Below is a small trained network, with its code and all its weights. Each question gives an input and a class and asks what happens when units are switched off, that is, made to give their printed mean instead of their output.

import numpy as np


def w(rows, s, z=0):
    codes = np.array(rows[::2]) - 128.0
    scale = np.full(codes.shape[1], s)
    scale[-1] = z or s
    return codes * scale


def f(y):
    return y / 2 * (1 + np.tanh(0.7978845608 * (y + 0.044715 * y**3)))


def log_softmax(a):
    a = a - a.max(-1, keepdims=True)
    return a - np.log(np.exp(a).sum(-1, keepdims=True))


def net(x, mask):
    res = np.array(x, float).reshape(1, 2) / 4 @ E
    y = f(res @ A[0][:, :-1].T + A[0][:, -1])
    res = res + np.where(mask, y, B[0][:, -1]) @ B[0][:, :-1]
    return log_softmax(res[-1] @ U[:, :-1].T + U[:, -1])


A, B = {}, {}
E = w([
[217,63,152,251,227,194,233,69,221,154],'x0',
[32,52,223,131,169,78,98,112,230,48],'x1',
],0.011)
A[0] = w([
[103,88,162,99,104,85,122,121,163,82,104],'N0',
[125,112,177,145,160,120,134,122,189,115,249],'N1',
[118,109,139,144,143,130,123,149,141,130,193],'N2',
[165,165,77,138,121,157,145,133,97,157,122],'N3',
[97,155,120,46,57,100,64,198,62,138,182],'N4',
[183,160,116,142,102,151,135,141,68,217,216],'N5',
[52,144,121,79,112,39,59,152,114,80,149],'N6',
[137,211,67,98,9,144,120,180,42,144,156],'N7',
[123,118,140,145,143,113,140,115,147,106,134],'N8',
[144,97,93,120,121,94,142,145,137,121,104],'N9',
[155,131,117,168,145,136,153,93,120,142,104],'N10',
[128,173,113,88,86,131,111,176,85,181,254],'N11',
[123,97,173,134,162,135,105,84,172,126,199],'N12',
[170,180,90,106,127,146,163,147,111,168,157],'N13',
[175,112,81,178,142,180,168,106,135,152,126],'N14',
],0.014,0.0059)
B[0] = w([
[85,81,119,170,187,162,184,113,156,132,174],'N0',
[155,148,106,127,125,135,149,97,148,189,179],'N1',
[116,121,101,124,108,126,154,125,117,179,144],'N2',
[143,97,84,169,195,172,196,120,179,111,172],'N3',
[90,118,171,129,15,144,106,154,151,22,255],'N4',
[122,126,112,172,159,200,138,58,159,141,195],'N5',
[98,199,183,17,95,36,106,133,4,149,235],'N6',
[158,190,136,65,21,101,54,119,18,84,241],'N7',
[146,131,101,96,144,134,149,120,99,151,146],'N8',
[121,119,109,119,120,130,110,143,132,115,126],'N9',
[99,153,111,83,130,112,111,118,94,178,156],'N10',
[137,205,140,98,16,115,62,97,106,99,205],'N11',
[155,132,87,112,145,108,132,75,156,180,171],'N12',
[136,115,97,161,174,166,159,101,168,113,175],'N13',
[166,184,109,131,126,48,113,107,118,186,181],'N14',
],0.011,0.032)
U = w([
[202,184,108,97,116,61,95,57,95,226,249],'0',
[148,125,155,151,71,196,57,92,140,59,184],'1',
[168,45,95,159,190,83,100,177,85,26,4],'2',
[132,43,103,237,192,221,172,87,230,192,122],'3',
[106,61,131,176,147,150,78,212,118,131,20],'4',
[25,116,254,69,75,21,81,242,106,100,32],'5',
],0.0083,0.0035)

Each question gives the input, the list of numbers given to net, and the class t.
The units are the neurons (one row each of A and B). Each row of codes is followed by its name. A weight is (code - 128) times the scale printed after its matrix; where a second scale follows, it is the last column's (A, B and U).
mask holds one flag per neuron, in row order. A switched-off neuron (its flag False) gives its mean, the last column of its row in B, instead of its output. The means were averaged over made-up inputs and are rounded, as every weight is.
A unit's drop is (log p(t) with every unit on - log p(t) with that unit switched off) / (log p(t) with every unit on - log p(t) with every unit switched off).
The circuit of an input: a set's keep is (log p(t) with only the set's units on - log p(t) with every unit switched off) / (log p(t) with every unit on - log p(t) with every unit switched off). Starting from the 12 units with the biggest drops (on a tie, the unit counted first), units are removed one at a time, each time the one whose removal leaves the highest keep (on an exact tie, the one counted first), for as long as the keep stays at least 0.8.
circuit, biggest first: the units of the circuit, biggest drop first
top k neurons: the k neurons with the biggest drops, biggest first
drop of u: that unit's drop, to one decimal
input [2,7], class 3: circuit, biggest first -> [N7 N6]
input [-2,8], class 0: circuit, biggest first -> [N4]
input [7,5], class 0: top 4 neurons -> [N14 N5 N3 N13]
input [-6,-6], class 1: top 2 neurons -> [N5 N13]
input [5,-7], class 3: circuit, biggest first -> [N6 N3]
input [4,-2], class 3: top 3 neurons -> [N6 N7 N11]
input [8,6], class 0: top 3 neurons -> [N14 N5 N3]
input [1,4], class 3: top 3 neurons -> [N7 N6 N11]
input [3,4], class 3: drop of N6 -> 0.5
input [-6,-7], class 1: drop of N5 -> 0.3
input [3,5], class 3: drop of N6 -> 0.4
